Here is a tiny trained network, its code and every weight. The questions are about switching its units off for an input and a class, where a switched-off unit gives its printed mean instead of its output.

import numpy as np


def w(rows, s, z=0):
    codes = np.array(rows[::2]) - 128.0
    scale = np.full(codes.shape[1], s)
    scale[-1] = z or s
    return codes * scale


def norm(h):
    return h / np.sqrt((h * h).mean(-1, keepdims=True) + 1e-5)


def f(y):
    return np.maximum(y, 0)


def log_softmax(a):
    a = a - a.max(-1, keepdims=True)
    return a - np.log(np.exp(a).sum(-1, keepdims=True))


def net(x, mask):
    res = np.array(x, float).reshape(1, 3) / 4 @ E
    u = 0
    for l in range(2):
        y = f(norm(res) @ A[l][:, :-1].T + A[l][:, -1])
        res = res + np.where(mask[u : u + 16], y, B[l][:, -1]) @ B[l][:, :-1]
        u += 16
    return log_softmax(norm(res)[-1] @ U[:, :-1].T + U[:, -1])


A, B = {}, {}
E = w([
[134,201,213,168,255,110],'x0',
[47,161,48,193,198,132],'x1',
[240,170,11,151,131,69],'x2',
],0.0076)
A[0] = w([
[247,122,218,95,143,108,4],'L0N1',
[146,98,159,149,169,191,115],'L0N2',
[102,136,171,153,137,133,110],'L0N3',
[105,139,195,160,134,144,66],'L0N4',
[197,137,209,139,152,105,112],'L0N5',
[111,145,121,145,206,123,108],'L0N6',
[139,107,84,148,59,93,109],'L0N7',
[231,146,122,148,213,114,114],'L0N8',
[163,136,94,167,88,160,103],'L0N9',
[169,145,163,136,179,123,10],'L0N10',
[109,122,101,113,213,116,110],'L0N11',
[117,111,160,114,138,135,239],'L0N12',
[188,149,145,156,190,75,90],'L0N13',
[154,134,133,152,147,82,123],'L0N14',
[112,139,67,134,164,113,67],'L0N15',
[91,158,107,133,178,131,114],'L0N16',
],0.011,0.003)
B[0] = w([
[145,195,161,251,57,133,239],'L0N1',
[122,142,116,93,132,91,183],'L0N2',
[161,137,131,90,125,74,195],'L0N3',
[109,111,97,70,113,70,207],'L0N4',
[122,86,160,93,161,238,227],'L0N5',
[78,99,100,113,135,227,221],'L0N6',
[124,162,135,73,156,207,225],'L0N7',
[121,176,106,54,118,6,254],'L0N8',
[129,142,124,94,124,71,187],'L0N9',
[151,105,153,122,156,149,180],'L0N10',
[157,94,151,199,94,127,201],'L0N11',
[163,244,85,98,135,101,212],'L0N12',
[143,122,106,80,169,218,227],'L0N13',
[132,149,114,103,121,77,179],'L0N14',
[187,101,158,181,104,114,195],'L0N15',
[190,83,175,188,100,118,208],'L0N16',
],0.014,0.0057)
A[1] = w([
[74,201,106,135,155,163,74],'L1N1',
[146,153,88,151,150,125,19],'L1N2',
[93,180,99,158,123,125,69],'L1N3',
[145,121,155,225,82,147,159],'L1N4',
[22,113,182,130,120,79,104],'L1N5',
[128,124,122,107,72,114,65],'L1N6',
[90,106,83,211,158,125,84],'L1N7',
[96,93,40,131,85,157,87],'L1N8',
[136,98,165,107,118,102,228],'L1N9',
[145,132,166,160,254,115,228],'L1N10',
[175,69,149,78,111,150,143],'L1N11',
[133,138,106,122,157,208,6],'L1N12',
[89,128,197,103,99,122,14],'L1N13',
[102,163,126,143,140,136,210],'L1N14',
[125,205,133,146,179,142,60],'L1N15',
[109,139,123,86,123,47,157],'L1N16',
],0.016,0.0022)
B[1] = w([
[156,10,163,151,112,61,192],'L1N1',
[150,147,134,66,101,70,174],'L1N2',
[126,31,130,134,146,118,150],'L1N3',
[132,136,161,242,100,41,238],'L1N4',
[240,205,48,59,119,64,220],'L1N5',
[95,167,168,144,230,160,214],'L1N6',
[172,244,180,236,85,127,202],'L1N7',
[78,191,187,61,123,232,239],'L1N8',
[102,58,97,169,117,121,186],'L1N9',
[84,220,180,51,77,247,253],'L1N10',
[83,60,131,198,129,63,242],'L1N11',
[86,60,160,147,108,117,203],'L1N12',
[212,212,61,77,126,146,217],'L1N13',
[85,94,98,153,134,108,169],'L1N14',
[40,39,59,166,149,124,219],'L1N15',
[160,37,95,133,99,70,238],'L1N16',
],0.014,0.0055)
U = w([
[28,106,193,40,111,242,180],'0',
[204,161,41,21,106,60,182],'1',
[153,236,192,237,67,137,170],'2',
[103,10,133,181,130,67,204],'3',
[134,119,102,168,218,145,15],'4',
[117,136,86,167,225,158,45],'5',
[153,115,99,172,214,180,2],'6',
],0.013,0.0068)

Each question gives the input, the list of numbers given to net, and the class t.
The units are the neurons (one row each of A and B). Each row of codes is followed by its name. A weight is (code - 128) times the scale printed after its matrix; where a second scale follows, it is the last column's (A, B and U).
mask holds one flag per neuron, layer by layer. A switched-off neuron (its flag False) gives its mean, the last column of its row in B, instead of its output. The means were averaged over made-up inputs and are rounded, as every weight is.
A unit's drop is (log p(t) with every unit on - log p(t) with that unit switched off) / (log p(t) with every unit on - log p(t) with every unit switched off).
most important unit: the unit with the biggest drop
k most important neurons: the k neurons with the biggest drops, biggest first
k most important neurons of layer l: the k neurons of layer l with the biggest drops, biggest first
drop of u: that unit's drop, to one decimal
input [-2,7,-6], class 2: 3 most important neurons -> (L0N8, L0N16, L1N7)
input [-6,7,2], class 2: most important unit -> L0N8
input [1,-6,-5], class 2: 4 most important neurons -> (L0N1, L0N8, L1N5, L0N5)
input [7,-3,6], class 0: 2 most important neurons -> (L0N5, L0N13)
input [5,-4,-2], class 0: 2 most important neurons of layer 0 -> (L0N5, L0N10)
input [1,-7,-6], class 2: 4 most important neurons -> (L0N1, L0N8, L0N9, L0N5)
input [-3,-3,3], class 3: 4 most important neurons of layer 1 -> (L1N10, L1N8, L1N11, L1N7)
input [6,6,-5], class 0: 3 most important neurons -> (L1N10, L0N1, L0N3)
input [-4,-4,4], class 0: 4 most important neurons -> (L0N8, L0N7, L0N12, L0N16)
input [2,-8,-8], class 1: 2 most important neurons -> (L0N4, L1N13)
input [-4,0,-5], class 1: 2 most important neurons of layer 0 -> (L0N13, L0N6)
input [0,-3,-3], class 3: 2 most important neurons -> (L0N12, L0N16)
input [2,-3,-4], class 1: 2 most important neurons of layer 1 -> (L1N13, L1N11)
input [-7,0,6], class 0: most important neuron -> (L0N8)
input [8,-5,5], class 0: 2 most important neurons of layer 0 -> (L0N5, L0N13)
input [6,-6,-2], class 0: 3 most important neurons -> (L0N5, L0N13, L0N16)
input [-7,3,-8], class 1: 4 most important neurons -> (L0N13, L1N5, L0N6, L0N5)
input [-4,5,2], class 2: 2 most important neurons of layer 0 -> (L0N8, L0N15)
input [-3,-1,3], class 3: 2 most important neurons -> (L1N10, L0N6)
input [3,-6,-7], class 1: most important unit -> L0N4
input [-4,7,-6], class 2: 4 most important neurons -> (L0N8, L1N7, L0N9, L0N16)
input [3,1,0], class 3: 2 most important neurons of layer 1 -> (L1N11, L1N8)
input [4,-3,0], class 0: 2 most important neurons of layer 1 -> (L1N4, L1N16)
input [2,-2,2], class 3: 2 most important neurons of layer 0 -> (L0N1, L0N8)
input [-3,2,-5], class 1: 2 most important neurons of layer 0 -> (L0N13, L0N1)
input [0,-2,-2], class 3: drop of L0N12 -> 1.0
